[128 = 0]
B:
<104>: [146 108 131 105  87 149 113 158 155 111  64 110 147 124 117 126 101 144
 126 197 121 131 177 152 140 140 100 114 125 139 137 145 187 123 122 110]
<49>: [139 143 134 137 149 149 132 179 143  97 176 141 108 128  93 145 124  98
 160  82  92 151  88 126 162 115 156 146 153 128 137 119 153 140  82 119]
<144>: [158  79 127 129 102 138 101 154 184 107 104 103 157 107 198 121 113 160
 136 196 114 148 152 118 155 157  99 108 100 166 153 129 248 103 112  92]
<98>: [131 126 116  95  91 130  82 137 114 123  73  91 164 120 111 127  69 111
 128 201 164 142 169 115 123 128 102 102 111 147 135 157 185 142 123 111]
<125>: [143  88 132 130  85 158 135 192 186  43  63 113 107 108 195 112 127 213
 129 160  93 113 173 146 174 138 120 118 125 148 134 129 196  81 122 135]
<91>: [157 147 107 125 155 139 120 153 105 154 157 149  93 117 143 171 122  94
 158  95 116 169 127 102 123 111 128 115 132 156 135 113 164 179 112 120]
<121>: [156 150  91 136 150 143 122 155  78  99 144 155  53 109 164 174  86  78
 154 101 118 166 153 122 129  94 141 109 147 163 146 131 135 161  93  99]
<152>: [152  94 120 138 131 135 137 139 147 127 137 135 144 128 216 120 151 160
 137 119 114 127  97  96 126 144 124 123  86 139 101 106 193 109 113 132]
<52>: [147  79 129  97  85 148 124 140 207 115  78  97 183 120 151 127 110 155
 133 219 112 145 176 156 153 156  95 100 104 157 156 141 252  82 114  80]
<123>: [122 132 129 107  87 120  85 113 152 122  51  87 188 125 171 104 119 169
 119 210 158 124 141 137 129 178  86  96  99 133 140 135 217 119 133 128]
<74>: [168  69 122 140 131 154 135 151 136 117 153 117 149 123 198  88 103 137
 128 142 124 140  86  64 147 117 135 144 107 127 119 125 210 108  92 108]
<106>: [155  94 130 141 144 134 140 128 161 170 169 120 209 132 113 129 143 103
 156  87  97 155  33 110 130 141 134 162 119 132 140  92 231 137  98 128]
<66>: [142 112 112  94 132 151 104 158 149 119 125 102 159 121 136 154 105  89
 145 175 147 160 144 129 124 135 115 102 108 149 143 139 223 140  93  97]
<145>: [151 127 121 154 158 156 134 169 126  83 174 156 100 128 110 162 113 107
 168  78  95 164  83 124 154 106 143 150 152 135 130 107 131 162  98 123]
<119>: [157 136  95 113 147 119 111 140 116 123 138 114 123 108 181 141 104 100
 127 114 157 162 164  71 101 109 122  96 106 150 118 138 213 192 135 121]
<43>: [163 139 114 126 159 166 124 184 130 106 187 137 113 122 146 166 128  77
 157 100 117 158 120 111 133 109 146 121 133 141 123 120 178 171  88 113]
<95>: [161 107 112 126 133 151 115 155 146  64 154 117 129 114 151 125  62 113
 155 137 122 167  98 109 160 111 134 146 129 150 152 143 200 145  81  95]
<129>: [142 115 119 109  79 134 112 134 137 114  52 103 147 125 113 117  91 147
 122 198 142 129 180 139 136 143 100 108 114 141 139 145 180 132 130 111]
<128>: [138 129 123  98 129 145  69 142 118 135 109 103 135 116 120 146  85  89
 130 185 161 172 171 145 115 128 116 105 106 143 163 146 212 159  99 102]
<136>: [148 119 139 132 121 148 140 191 173  81 171 124 137 125 123 134 149 114
 153  97  95 142 120 112 158 116 144 141 134 137 137 121 191 128  81  99]
<155>: [135 117 144 122 112 159 144 178 198 104 132 143 136 137 113 156 167 134
 152 133  79 128 137 169 156 145 129 124 135 128 131 101 168 111 101 117]
<138>: [124 144 145 116  94 156 161 183 189 103  94 131 134 140 111 154 183 167
 139 122  72  86 154 166 138 133 126 110 143 118 101  98 113  97 136 149]
<148>: [130 144 102 101  82 114 106 157 138  53  53  80 150 129 144 102  73 149
 108 160 161 109 170  77 128 119 108 100 122 132 113 151 154 133 146 135]
<78>: [115 113 134  87  94 119 138 138 218 145 113  86 233 144  50 156 158  95
 127 209 113 113 149 156 124 161 103 113 123 124 128 128 158  98 134  80]
<124>: [139 137  97 116 151 139  84 151  88 110 149 124  99 107 114 146  67  50
 143 150 163 180 141 114 110 109 126 110 118 162 149 150 165 171  90  96]
<139>: [157 165 110 149 159 137 127 154  60 143 161 188  38 121 123 193 103  86
 165  66  93 170 135 120 129 101 142 115 148 164 141 106  92 165 107 118]
<69>: [119 113 137 103  85 145 132 153 137 134  77 108 169 140  33 140 118 109
 127 216 130 113 172 145 117 133 109 129 115 127 130 140 119 111 125  97]
<90>: [157 112 133 128 131 155 133 175 188  68 162 119 158 130 142 148 141 117
 146 123 105 144 105 103 150 127 133 135 116 133 121 123 180 133 102 105]
<108>: [158 123  84 124 146 153 105 151 104  93 147 129 122 103 165 165  59  84
 146 138 145 164 102 107 128 120 130 121 130 158 144 132 171 161 104 103]
<50>: [142 130 132 109 117 152  97 157 132 132  95 111 134 124 125 148 105 106
 136 155 140 155 166 133 132 129 120 101 122 145 139 132 206 152 114 119]
<133>: [133 134 154 125 112 148 152 190 198 118 144 131 156 141 100 157 197 124
 155  95  69 115 128 145 154 136 138 125 145 111 132 100 155 108 112 122]
<112>: [141 139 100 112 154 142 111 156 113 124 159 114 122 120 129 166 102  62
 145 122 138 165 154 111 119 116 132 109 121 147 124 140 174 173 102 118]
<111>: [151 138 116 129 143 160 132 168 148 116 145 137 126 115 139 143 132  89
 158 128 124 160 111 130 121 127 126 113 122 131 147 117 204 171 104 108]
<56>: [161 102 128 145 126 148 129 171 158 107 157 130 128 115 145 138 125 116
 149 118  98 159 119 114 159 126 123 139 120 150 152 124 202 141  92 105]
<83>: [138 127 121 112 122 114  76 134 106 127 100 104 120 116 128 124  59  78
 130 182 168 170 170 114 124 122 119 113 124 162 159 148 208 166 111 108]
<44>: [154 133 119 145 152 148 128 152 108 142 163 163  79 115 136 156 104 113
 156  90 106 173 121 111 137 113 132 132 141 158 145 118 148 168 116 122]
<61>: [123 137 122 106  78 132 122 145 121 107  51 120 135 132  77 127  91 157
 125 192 127 109 169 142 126 136 105 106 123 123 129 141 121 123 151 124]
<134>: [173  67 123 126 111 141 138 142 177  93 132 101 178 123 232 110 122 162
 118 149 124 132 119  68 148 141 114 128  78 151 118 136 224 101 119 113]
<75>: [120 157 115 109 107 164  81 214 106  50 102 130  22 113  88 144  53  68
 145 183 129 150 188 153 165 112 142 125 137 162 160 174  73  87  89 108]

[150 121  96 147  53 129 127  93 159  81 139 105 130 141 137 116 124 140
 102 148 133 126 184 107 139 127 127 128 122 127]
<112>
[143 113  94 145 118 131 131  96 121 209 130  92 139 149 149 126 140 138
  87 104 108 158 159 133 129 127 149 138 153 149]
<129>
[142 119  99 136  56 133 162  99 164 103 129 110 120 147 136 120 120 151
 115 142 153 137 189 128 134 118 148 137 125 100]
<111>
[131 110  91 134  72 128 145 108 153 180 119  97 135 140 130 137 137 134
 123 111 118 136 226 161 136 129 188 113 157 150]
<144>
[132  94  85 116 126 130 125 138 140 120 110 106 125 141 110 120 125 136
 150 123 148 162 179 175 126 177 164 159 120  86]
<133>
[116 121 116 141  84 124 127 108 169  79 120 115 116 142 112 129 104 157
 139 114 159 161 149 156 127 145 140 123 122  93]
<49>
[136  84  85 129 154 126 123 140 103 180 119 109 142 150 120 110 134 124
 135 127 144 160 150 168 127 184 147 158 122  82]
<138>
[124 131 135 147  72 143 140 177 149 160 127 110 143 130 122 132 116 119
 155 114 111 127 207 143 128 123 189 117 121 168]
<134>
[142 111 103 185 109 143 142 133 102 199 142  98 159 132 136 113 125 118
 114 109  83 149 153 127 148 163 110 134 134 186]
<148>
[136 104 102 140  46 135 127  89 166  74 134 115 117 143 127 122 120 152
 104 134 168 115 147 119 125 104 136 117 120  95]
<91>
[125 130 132 120  90 148 133 153 190  83 104 138 108 126 129 150 110 152
 143 120 154 128 175 178 113 133 146 152 134 156]
<106>
[139 127 100 153  78 137 130 138 155 121 126 112 128 137 120 121 102 139
 158 126 144 155 212 151 136 144 172 132 122 123]
<90>
[153 120  97 145  34 133 126 100 168  74 132 113 121 144 126 110 115 145
 122 148 157 143 186 132 133 140 141 133 119 102]
<43>
[145  97 111 138  54 143 128  69 163  41 117 107 105 141 147 124 119 141
 104 130 197 106  96 134 105 100 137  90 118  60]
<139>
[120 134 106 160 119 101 126  36 127 125 142  69 160 115 142 131 119 121
 132 149 119 147 138 126 133 112 155 103 139 116]
<75>
[139 102  82 123 121 124 125 120 142 152 113 108 128 147 122 119 126 135
 146 121 158 164 187 168 127 152 170 151 130  82]
<155>
[144 122  57 114 174 124 137 132 112 143 114 110 158 138 128 117 134 131
 121 117 113 156 239 143 133 168 185 157 124 163]
<78>
[153 126  91 153 113 128 130  94 145 183 139  89 147 143 153 122 133 129
  89 105 103 157 156 113 132 136 131 145 149 176]
<98>
[124 112 105 137  67 130 122 116 156 103 126 101 120 136 109 130 115 152
 144 119 133 168 190 164 128 153 161 135 127 113]
<136>
[147 136 100 151  47 133 135  64 163  84 142 104 134 126 152 126 122 146
  97 148 137 132 184 102 135 103 122 108 143 148]
<124>
[155 115  91 140  91 125 127  92 158 158 132  99 137 150 143 123 136 137
  98 123 131 152 171 115 137 135 131 154 143 125]
<50>
[140 109 106 161  29 140 135 118 154 109 150 111 136 136 126 114 126 141
  99 138 114 107 176  98 144 113 111 127 124 136]
<119>
[145 113 108 144  27 144 131  57 147  75 123  97 113 134 152 126 122 139
 110 154 167 115 151 122 121  99 128  93 119  98]
<121>
[128 114 101 140  49 130 132 107 172 111 123 101 115 141 123 134 119 159
 123 119 138 153 192 157 128 126 175 116 136 110]
<56>
[128 141 116 156  42 136 137 101 176 117 117 108 117 138 137 131  94 151
 129 116 129 157 205 154 124 124 149 103 136 140]
<95>
[149 117  84 140 116 123 129 101 132 203 127  86 146 153 146 119 142 137
  96 110 120 167 182 142 130 137 156 143 150 146]
<104>
[156 135  86 128 164 116 126 112 103 188 133  93 158 132 147 122 133 138
  91 104 133 187 147 132 126 119 157 152 133 166]
<69>
[144 136 105 136  71 122 133  70 161 135 137 100 142 140 160 137 128 146
  91 117  99 135 161 109 138 114 121 126 159 156]
<83>
[123 146 154 138  50 135 133 149 156 112 111 120 143 137 139 118 135 123
 131 116 119 141 167 137 117 129 179 119 108 168]
<74>
[134 114  80 124 126 121 143 103 146 199 116  89 142 147 136 126 142 133
 114 105 118 148 252 153 134 135 192 127 139 149]
<52>
[149 118  96 160 161 136 131 116 114 208 132  92 148 139 147 105 132 129
  98 103 122 166 129 133 130 133 125 143 144 144]
<61>
[162 131 109 128  94 120 129  78 168 142 139 100 141 142 149 122 130 137
  90 119 115 152 181 108 136 133 120 145 158 150]
<128>
[128 112 103 140  54 130 128  93 174  95 126 116 112 148 125 130 112 155
 107 124 173 125 129 137 119  97 139 108 125  78]
<44>
[149 110 132 120 174 126 148 120 131 222 143 124 134 137 131 134 142 123
 131  89 119 139 145 132 144 152 124 145 156 196]
<123>
[155 117  89 139  75 131 134  89 160 132 133  97 135 140 136 122 134 137
 103 138 130 147 230 117 141 133 154 136 139 157]
<66>
[131 132 117 146  60 130 123 110 163  79 113 128 108 147 129 123  91 153
 138 123 178 148 143 157 122 125 134 121 121  86]
<145>
[129 109 154 134  96 135 137 169 143 134 130 129 129 140 126 123 137 116
 147 123 149 118 152 133 124 121 168 121 118 142]
<152>
[144 141  98 158  29 156 141  83 155  92 123 108 122 128 148 123 105 140
 111 150 155 111 201 132 127 115 142  99 133 150]
<108>
[100  98 114 147  95 119 138 121  95 225 122 102 146 136 129 140 132 129
 124 122 117 150 188 163 137 158 162 121 147 102]
<125>
